Here is a tiny trained network, its code and every weight. The questions are about switching its units off for an input and a target symbol, where a switched-off unit gives its printed mean instead of its output.

import numpy as np


def w(rows, s, z=0):
    codes = np.array(rows[::2]) - 128.0
    scale = np.full(codes.shape[1], s)
    scale[-1] = z or s
    return codes * scale


def softmax(a):
    e = np.exp(a - a.max(-1, keepdims=True))
    return e / e.sum(-1, keepdims=True)


def log_softmax(a):
    a = a - a.max(-1, keepdims=True)
    return a - np.log(np.exp(a).sum(-1, keepdims=True))


def net(x, mask):
    ids = ['αεημξστφ'.index(c) for c in x.split()]
    T = len(ids)
    res = E[ids] + P[:T]
    u = 0
    for l in range(3):
        r = res
        for j in range(2):
            rows = slice(4 * j, 4 * j + 4)
            q, k, v = (r @ M[l][rows].T for M in (Q, K, V))
            z = softmax(np.where(np.tri(T) > 0, q @ k.T / 4**0.5, -1e9)) @ v
            o = O[l][rows]
            res = res + np.where(mask[u + j], z, o[:, -1]) @ o[:, :-1]
        u += 2
    return log_softmax(res[-1] @ U[:, :-1].T + U[:, -1])


Q, K, V, O = {}, {}, {}, {}
E = w([
[2,88,145],'α',
[144,132,119],'ε',
[215,172,196],'η',
[156,248,107],'μ',
[143,132,112],'ξ',
[118,158,100],'σ',
[197,72,152],'τ',
[191,133,3],'φ',
],0.015)
P = w([
[99,182,165],'0',
[119,204,144],'1',
[131,209,140],'2',
[142,228,140],'3',
[172,231,125],'4',
[181,248,111],'5',
[199,255,128],'6',
],0.004)
Q[0] = w([
[201,61,122],'0.h0',
[146,76,130],'0.h0',
[180,192,134],'0.h0',
[110,123,92],'0.h0',
[83,124,122],'0.h1',
[195,180,188],'0.h1',
[248,211,48],'0.h1',
[104,22,115],'0.h1',
],0.015)
K[0] = w([
[190,93,148],'0.h0',
[122,110,152],'0.h0',
[234,149,113],'0.h0',
[113,182,125],'0.h0',
[23,31,120],'0.h1',
[243,203,134],'0.h1',
[172,250,64],'0.h1',
[152,40,135],'0.h1',
],0.018)
V[0] = w([
[128,128,128],'0.h0',
[192,105,193],'0.h0',
[131,95,93],'0.h0',
[152,111,155],'0.h0',
[99,2,93],'0.h1',
[62,134,199],'0.h1',
[114,144,126],'0.h1',
[145,145,205],'0.h1',
],0.0099)
O[0] = w([
[128,128,128,128],'0.h0',
[152,140,2,165],'0.h0',
[99,153,180,111],'0.h0',
[145,139,91,140],'0.h0',
[247,118,23,2],'0.h1',
[142,60,196,113],'0.h1',
[103,124,135,139],'0.h1',
[200,197,161,148],'0.h1',
],0.005,0.0061)
Q[1] = w([
[92,184,30],'1.h0',
[40,134,114],'1.h0',
[125,127,77],'1.h0',
[177,184,187],'1.h0',
[53,157,151],'1.h1',
[193,44,8],'1.h1',
[177,54,90],'1.h1',
[145,42,165],'1.h1',
],0.014)
K[1] = w([
[164,70,56],'1.h0',
[106,125,114],'1.h0',
[132,122,115],'1.h0',
[165,145,186],'1.h0',
[100,152,180],'1.h1',
[142,91,53],'1.h1',
[146,7,90],'1.h1',
[157,77,145],'1.h1',
],0.02)
V[1] = w([
[58,136,126],'1.h0',
[86,92,32],'1.h0',
[158,102,135],'1.h0',
[105,185,65],'1.h0',
[102,171,34],'1.h1',
[200,120,155],'1.h1',
[132,77,24],'1.h1',
[238,74,255],'1.h1',
],0.0082)
O[1] = w([
[152,128,129,128],'1.h0',
[190,88,254,62],'1.h0',
[119,119,123,114],'1.h0',
[130,132,214,144],'1.h0',
[116,139,173,132],'1.h1',
[138,99,121,124],'1.h1',
[114,113,208,1],'1.h1',
[153,96,70,119],'1.h1',
],0.0085,0.0049)
Q[2] = w([
[96,123,248],'2.h0',
[175,191,50],'2.h0',
[134,93,140],'2.h0',
[176,150,26],'2.h0',
[132,31,175],'2.h1',
[225,134,147],'2.h1',
[102,64,160],'2.h1',
[16,127,136],'2.h1',
],0.013)
K[2] = w([
[127,123,237],'2.h0',
[151,194,11],'2.h0',
[144,93,176],'2.h0',
[250,116,94],'2.h0',
[161,41,127],'2.h1',
[202,107,93],'2.h1',
[134,102,145],'2.h1',
[50,136,182],'2.h1',
],0.019)
V[2] = w([
[216,190,172],'2.h0',
[85,34,133],'2.h0',
[111,95,118],'2.h0',
[104,150,134],'2.h0',
[86,120,74],'2.h1',
[136,140,137],'2.h1',
[164,104,116],'2.h1',
[138,247,154],'2.h1',
],0.015)
O[2] = w([
[129,2,139,165],'2.h0',
[175,221,196,27],'2.h0',
[119,192,156,100],'2.h0',
[97,127,111,146],'2.h0',
[78,153,137,174],'2.h1',
[126,137,138,133],'2.h1',
[135,72,85,97],'2.h1',
[96,86,183,251],'2.h1',
],0.0088,0.011)
U = w([
[126,206,84,184],'α',
[135,155,81,178],'ε',
[96,132,2,43],'η',
[47,141,95,2],'μ',
[134,158,81,206],'ξ',
[91,161,112,164],'σ',
[203,141,48,234],'τ',
[147,96,115,105],'φ',
],0.0073,0.0055)

Each question gives the input, a string of symbols that net reads in full, and the target symbol t.
The units are the heads (4 rows each of Q, K, V and O). Each row of codes is followed by its name. A weight is (code - 128) times the scale printed after its matrix; where a second scale follows, it is the last column's (O and U).
mask holds one flag per head, layer by layer. A switched-off head (its flag False) gives its mean, the last column of its rows in O, instead of its output. The means were averaged over made-up inputs and are rounded, as every weight is.
A unit's drop is (log p(t) with every unit on - log p(t) with that unit switched off) / (log p(t) with every unit on - log p(t) with every unit switched off).
The circuit of an input: a set's keep is (log p(t) with only the set's units on - log p(t) with every unit switched off) / (log p(t) with every unit on - log p(t) with every unit switched off). Starting from all 6 units, units are removed one at a time, each time the one whose removal leaves the highest keep (on an exact tie, the one counted first), for as long as the keep stays at least 0.8.
circuit, biggest first: the units of the circuit, biggest drop first
most important unit: the unit with the biggest drop
which heads matter: for each layer, one digit per head in row order, 1 if its drop is at least 0.15 and else 0, layers parted by /
drop when u is switched off: that unit's drop, to one decimal
input ε α φ α, target φ: which heads matter : 01 / 11 / 10
input τ ξ ξ τ τ η σ, target η: most important unit : 1.h1
input α α η η τ ε α, target η: which heads matter : 11 / 11 / 11
input τ σ φ, target φ: which heads matter : 01 / 11 / 10
input ξ τ τ φ ε τ, target φ: circuit, biggest first : 0.h1, 1.h1, 2.h0, 1.h0
input τ ξ η η ξ, target η: circuit, biggest first : 1.h1, 1.h0, 0.h1
input μ ε ε τ τ α μ, target μ: circuit, biggest first : 2.h1, 0.h1, 2.h0
input μ α σ, target μ: circuit, biggest first : 2.h1, 0.h1, 1.h1, 2.h0
input μ ε τ σ σ α η, target μ: which heads matter : 01 / 10 / 11
input τ σ τ μ τ ξ, target μ: circuit, biggest first : 0.h1, 2.h1
input η φ τ τ ε, target φ: circuit, biggest first : 0.h0, 0.h1, 1.h0, 2.h0
input η ε τ σ τ ξ ξ, target η: which heads matter : 01 / 11 / 10
input φ ε σ, target φ: circuit, biggest first : 1.h0, 0.h1, 2.h0
input φ μ τ φ φ σ, target μ: most important unit : 0.h0
input τ α τ η, target η: circuit, biggest first : 1.h1, 1.h0, 2.h0
input σ τ μ α φ, target μ: which heads matter : 01 / 01 / 01
input ξ ε μ α α τ, target μ: circuit, biggest first : 0.h1, 2.h1, 1.h1
input μ η μ τ, target μ: circuit, biggest first : 0.h1, 2.h1, 1.h0
input τ α ξ η ε, target η: circuit, biggest first : 1.h1, 1.h0, 0.h1
input σ α τ ξ ε φ σ, target φ: circuit, biggest first : 1.h0, 0.h1, 1.h1, 2.h0
input σ τ τ φ τ α ξ, target φ: circuit, biggest first : 1.h1, 0.h1, 1.h0, 2.h0
input η ε τ α σ, target η: which heads matter : 11 / 11 / 10
input τ σ ξ τ α α τ, target τ: which heads matter : 00 / 01 / 01
input ε μ τ α φ η, target μ: most important unit : 2.h1
input σ σ η τ φ ξ ξ, target φ: which heads matter : 11 / 10 / 10
input τ η τ τ τ ε, target η: drop when 2.h0 is switched off : 0.3
